Here is a tiny trained network, its code and every weight. The questions are about switching its units off for an input and a class, where a switched-off unit gives its printed mean instead of its output.

import numpy as np


def w(rows, s, z=0):
    codes = np.array(rows[::2]) - 128.0
    scale = np.full(codes.shape[1], s)
    scale[-1] = z or s
    return codes * scale


def norm(h):
    return h / np.sqrt((h * h).mean(-1, keepdims=True) + 1e-5)


def f(y):
    return y / 2 * (1 + np.tanh(0.7978845608 * (y + 0.044715 * y**3)))


def log_softmax(a):
    a = a - a.max(-1, keepdims=True)
    return a - np.log(np.exp(a).sum(-1, keepdims=True))


def net(x, mask):
    res = np.array(x, float).reshape(1, 2) / 4 @ E
    u = 0
    for l in range(2):
        y = f(norm(res) @ A[l][:, :-1].T + A[l][:, -1])
        res = res + np.where(mask[u : u + 12], y, B[l][:, -1]) @ B[l][:, :-1]
        u += 12
    return log_softmax(norm(res)[-1] @ U[:, :-1].T + U[:, -1])


A, B = {}, {}
E = w([
[139,240,246,115,68],'x0',
[4,236,17,221,147],'x1',
],0.0032)
A[0] = w([
[102,90,120,119,227,126],'L0N0',
[100,114,202,91,84,59],'L0N1',
[100,216,154,82,103,2],'L0N2',
[124,90,180,83,68,217],'L0N3',
[200,147,63,159,204,53],'L0N4',
[104,153,116,150,159,74],'L0N5',
[17,192,87,225,133,82],'L0N6',
[138,229,255,182,128,133],'L0N7',
[38,122,64,118,114,179],'L0N8',
[102,62,100,158,48,95],'L0N9',
[139,251,181,112,46,89],'L0N10',
[108,68,87,227,216,171],'L0N11',
],0.0038,0.0029)
B[0] = w([
[82,193,188,194,100,162],'L0N0',
[82,132,155,168,227,117],'L0N1',
[45,102,153,77,177,98],'L0N2',
[105,143,146,211,87,252],'L0N3',
[34,77,182,110,145,106],'L0N4',
[169,103,173,22,123,104],'L0N5',
[254,82,44,114,83,247],'L0N6',
[103,67,207,157,200,237],'L0N7',
[152,133,204,147,80,222],'L0N8',
[29,130,167,145,144,118],'L0N9',
[94,118,195,201,235,205],'L0N10',
[100,121,217,141,97,255],'L0N11',
],0.004,0.0019)
A[1] = w([
[123,142,97,99,108,116],'L1N0',
[52,162,17,185,178,235],'L1N1',
[133,201,126,152,168,93],'L1N2',
[121,77,165,203,188,134],'L1N3',
[32,42,67,122,148,135],'L1N4',
[126,73,113,190,219,117],'L1N5',
[109,174,106,145,107,5],'L1N6',
[137,65,51,121,151,155],'L1N7',
[174,152,121,119,1,129],'L1N8',
[206,104,191,74,136,33],'L1N9',
[194,145,156,44,147,76],'L1N10',
[147,108,74,93,126,106],'L1N11',
],0.0066,0.0028)
B[1] = w([
[145,74,188,73,162,115],'L1N0',
[162,16,185,48,206,253],'L1N1',
[125,9,158,85,143,141],'L1N2',
[3,137,99,131,55,211],'L1N3',
[87,122,236,132,199,192],'L1N4',
[27,164,144,135,75,173],'L1N5',
[174,107,107,87,72,114],'L1N6',
[128,162,252,170,141,188],'L1N7',
[58,158,91,28,66,183],'L1N8',
[114,104,81,87,225,180],'L1N9',
[140,37,98,54,176,134],'L1N10',
[125,85,229,127,190,129],'L1N11',
],0.0048,0.004)
U = w([
[35,130,253,153,190,255],'0',
[144,53,154,33,187,255],'1',
[20,210,107,72,23,175],'2',
[161,236,55,147,146,1],'3',
[198,161,61,218,113,1],'4',
],0.0053,0.0031)

Each question gives the input, the list of numbers given to net, and the class t.
The units are the neurons (one row each of A and B). Each row of codes is followed by its name. A weight is (code - 128) times the scale printed after its matrix; where a second scale follows, it is the last column's (A, B and U).
mask holds one flag per neuron, layer by layer. A switched-off neuron (its flag False) gives its mean, the last column of its row in B, instead of its output. The means were averaged over made-up inputs and are rounded, as every weight is.
A unit's drop is (log p(t) with every unit on - log p(t) with that unit switched off) / (log p(t) with every unit on - log p(t) with every unit switched off).
The circuit of an input: a set's keep is (log p(t) with only the set's units on - log p(t) with every unit switched off) / (log p(t) with every unit on - log p(t) with every unit switched off). Starting from the 12 units with the biggest drops (on a tie, the unit counted first), units are removed one at a time, each time the one whose removal leaves the highest keep (on an exact tie, the one counted first), for as long as the keep stays at least 0.8.
units of the circuit, in order: the units of the circuit, biggest drop first
most important unit: the unit with the biggest drop
k most important neurons: the k neurons with the biggest drops, biggest first
top k neurons in layer l: the k neurons of layer l with the biggest drops, biggest first
drop when u is switched off: that unit's drop, to one decimal
input [-1,7], class 1: units of the circuit, in order => (L1N1 L0N6)
input [2,-2], class 2: most important unit => L1N3
input [1,2], class 2: 2 most important neurons => (L1N8 L1N1)
input [0,3], class 2: units of the circuit, in order => (L1N8 L0N6)
input [5,6], class 1: 2 most important neurons => (L1N1 L0N6)
input [1,3], class 2: 4 most important neurons => (L0N6 L1N8 L0N8 L1N1)
input [-2,2], class 2: 4 most important neurons => (L1N8 L0N8 L0N11 L1N1)
input [2,1], class 2: 2 most important neurons => (L1N3 L1N5)
input [-1,-3], class 2: top 2 neurons in layer 0 => (L0N3 L0N5)
input [-1,8], class 1: 2 most important neurons => (L1N1 L0N6)
input [6,8], class 1: 2 most important neurons => (L1N1 L0N6)
input [1,5], class 1: 2 most important neurons => (L1N1 L1N3)
input [1,7], class 1: drop when L1N1 is switched off => 0.8
input [-2,1], class 2: drop when L1N8 is switched off => 0.2
input [-2,-3], class 2: drop when L0N6 is switched off => 0.2
input [0,-1], class 2: most important neuron => (L0N10)
